Below is a small trained network, with its code and all its weights. Each question gives an input and a class and asks what happens when units are switched off, that is, made to give their printed mean instead of their output.

import numpy as np


def w(rows, s, z=0):
    codes = np.array(rows[::2]) - 128.0
    scale = np.full(codes.shape[1], s)
    scale[-1] = z or s
    return codes * scale


def f(y):
    return y / 2 * (1 + np.tanh(0.7978845608 * (y + 0.044715 * y**3)))


def log_softmax(a):
    a = a - a.max(-1, keepdims=True)
    return a - np.log(np.exp(a).sum(-1, keepdims=True))


def net(x, mask):
    res = np.array(x, float).reshape(1, 8) / 4 @ E
    y = f(res @ A[0][:, :-1].T + A[0][:, -1])
    res = res + np.where(mask, y, B[0][:, -1]) @ B[0][:, :-1]
    return log_softmax(res[-1] @ U[:, :-1].T + U[:, -1])


A, B = {}, {}
E = w([
[127,127,105,196,122,70,113,121,65,133,168],'x0',
[119,140,75,254,123,162,107,134,86,141,118],'x1',
[134,147,131,140,125,79,116,131,78,136,56],'x2',
[125,93,104,165,123,80,164,108,103,114,244],'x3',
[128,152,127,140,130,160,104,140,141,144,75],'x4',
[120,147,96,165,130,193,139,127,224,166,199],'x5',
[128,143,167,112,131,124,18,149,64,119,96],'x6',
[124,71,112,121,129,185,222,125,114,70,72],'x7',
],0.011)
A[0] = w([
[126,123,123,165,125,136,117,121,126,132,128,91],'neuron 0',
[109,137,146,38,135,201,143,134,184,129,124,40],'neuron 1',
[118,121,147,106,117,144,170,131,49,116,43,38],'neuron 2',
[140,123,133,154,130,120,168,133,115,125,202,99],'neuron 3',
[133,114,147,130,122,107,147,131,113,103,71,32],'neuron 4',
[132,126,135,118,134,116,152,129,99,114,79,40],'neuron 5',
[110,99,120,164,107,146,112,127,102,121,214,16],'neuron 6',
[137,143,120,190,125,143,119,121,140,140,120,54],'neuron 7',
[131,129,142,98,128,78,61,130,125,134,132,28],'neuron 8',
[129,145,123,139,139,154,133,130,96,111,188,45],'neuron 9',
[150,106,134,111,129,80,205,131,169,111,162,36],'neuron 10',
[109,119,111,99,126,111,174,118,140,125,150,58],'neuron 11',
[124,159,151,102,126,81,85,141,111,154,143,30],'neuron 12',
[126,149,119,215,126,136,102,115,176,150,74,18],'neuron 13',
[140,100,131,55,123,173,122,126,215,112,113,51],'neuron 14',
[116,141,120,102,123,84,252,130,158,135,153,35],'neuron 15',
[135,145,130,83,142,178,119,129,169,126,131,65],'neuron 16',
[119,126,137,133,126,106,114,146,140,109,125,76],'neuron 17',
[135,119,118,95,136,129,156,126,51,102,46,27],'neuron 18',
[124,158,137,91,106,153,141,117,150,124,115,57],'neuron 19',
[122,119,124,166,130,132,129,128,113,123,180,24],'neuron 20',
[129,145,134,78,128,90,53,97,92,119,130,43],'neuron 21',
[137,114,135,108,115,153,113,104,178,127,124,54],'neuron 22',
[132,119,124,83,123,72,47,147,106,137,121,52],'neuron 23',
[134,122,118,172,139,138,117,124,119,114,177,49],'neuron 24',
[119,143,111,190,119,143,125,145,138,158,100,1],'neuron 25',
],0.017,0.0095)
B[0] = w([
[144,162,93,123,125,114,99,145,204,160,126,151],'neuron 0',
[130,131,167,99,130,135,177,228,148,129,132,251],'neuron 1',
[136,76,64,54,121,102,55,129,139,153,87,242],'neuron 2',
[133,121,118,120,129,130,91,116,113,121,217,223],'neuron 3',
[151,109,86,93,139,106,93,136,110,142,118,175],'neuron 4',
[115,99,111,104,117,158,83,125,118,111,118,173],'neuron 5',
[128,113,123,119,115,133,80,176,123,123,226,210],'neuron 6',
[130,161,80,177,136,145,125,124,107,119,90,170],'neuron 7',
[120,183,185,143,130,106,130,100,92,125,111,207],'neuron 8',
[140,133,104,101,127,66,105,162,159,165,176,165],'neuron 9',
[114,117,135,126,125,147,178,23,140,118,129,216],'neuron 10',
[145,115,106,131,139,118,175,69,126,160,112,176],'neuron 11',
[126,141,211,175,128,156,100,68,136,108,114,205],'neuron 12',
[132,156,68,193,136,132,179,114,135,123,51,191],'neuron 13',
[125,111,177,115,126,130,192,231,95,127,126,245],'neuron 14',
[129,143,159,128,126,109,202,3,116,124,130,234],'neuron 15',
[127,126,133,137,121,120,194,185,126,123,109,190],'neuron 16',
[106,126,146,153,126,129,149,133,91,94,114,128],'neuron 17',
[114,75,82,72,133,148,49,105,140,103,80,238],'neuron 18',
[123,110,161,124,132,165,111,186,149,108,161,165],'neuron 19',
[115,120,132,130,150,176,98,167,139,124,189,175],'neuron 20',
[128,157,196,146,125,88,99,127,124,143,103,231],'neuron 21',
[139,137,126,109,132,99,173,165,139,150,123,162],'neuron 22',
[136,164,211,134,129,147,75,97,147,133,112,238],'neuron 23',
[123,121,106,144,131,121,97,180,108,115,175,181],'neuron 24',
[121,147,76,185,115,132,152,120,118,133,72,165],'neuron 25',
],0.02,0.014)
U = w([
[79,206,25,250,114,163,138,188,143,141,77,137],'0',
[70,115,104,124,109,116,224,60,131,113,194,19],'1',
[75,213,214,169,118,86,57,137,92,127,90,252],'2',
[73,79,78,60,112,114,66,154,107,103,42,135],'3',
[77,125,158,88,115,149,228,254,157,118,91,164],'4',
[71,166,74,205,110,123,84,183,112,120,247,56],'5',
],0.0048,0.0019)

Each question gives the input, the list of numbers given to net, and the class t.
The units are the neurons (one row each of A and B). Each row of codes is followed by its name. A weight is (code - 128) times the scale printed after its matrix; where a second scale follows, it is the last column's (A, B and U).
mask holds one flag per neuron, in row order. A switched-off neuron (its flag False) gives its mean, the last column of its row in B, instead of its output. The means were averaged over made-up inputs and are rounded, as every weight is.
A unit's drop is (log p(t) with every unit on - log p(t) with that unit switched off) / (log p(t) with every unit on - log p(t) with every unit switched off).
The circuit of an input: a set's keep is (log p(t) with only the set's units on - log p(t) with every unit switched off) / (log p(t) with every unit on - log p(t) with every unit switched off). Starting from the 12 units with the biggest drops (on a tie, the unit counted first), units are removed one at a time, each time the one whose removal leaves the highest keep (on an exact tie, the one counted first), for as long as the keep stays at least 0.8.
units of the circuit, in order: the units of the circuit, biggest drop first
top k neurons: the k neurons with the biggest drops, biggest first
drop of u: that unit's drop, to one decimal
input [7,2,-6,-4,2,7,3,-6], class 0: units of the circuit, in order => neuron 13
input [-7,-2,-8,-4,1,-6,8,-2], class 4: top 2 neurons => neuron 1; neuron 14
input [1,8,-7,-7,5,-4,-8,8], class 3: top 2 neurons => neuron 2; neuron 18
input [3,-5,-8,-3,3,-4,-8,4], class 1: top 2 neurons => neuron 15; neuron 10
input [-8,0,7,7,7,3,5,3], class 3: top 2 neurons => neuron 14; neuron 1
input [-2,4,7,-1,-5,5,-8,-4], class 1: top 2 neurons => neuron 15; neuron 3
input [-2,2,-2,-5,8,5,-1,-4], class 4: top 4 neurons => neuron 1; neuron 14; neuron 16; neuron 22
input [6,-3,5,8,8,7,-8,-1], class 1: top 2 neurons => neuron 15; neuron 10
input [3,-6,8,5,4,-6,-2,0], class 3: top 2 neurons => neuron 18; neuron 2
input [3,-1,3,-6,-3,-1,8,2], class 3: top 2 neurons => neuron 2; neuron 18
input [3,2,-8,3,-3,-1,0,8], class 1: top 3 neurons => neuron 15; neuron 10; neuron 11
input [1,5,-8,1,-4,-6,4,-2], class 5: drop of neuron 15 => 0.1
input [8,0,-4,-2,-4,-6,-5,-4], class 5: drop of neuron 15 => 0.1
input [2,2,7,7,-1,3,-8,-1], class 1: units of the circuit, in order => neuron 15
input [2,-1,7,-3,6,3,1,1], class 3: drop of neuron 2 => 0.1
input [-6,8,5,3,-8,7,-5,7], class 1: drop of neuron 15 => 0.1
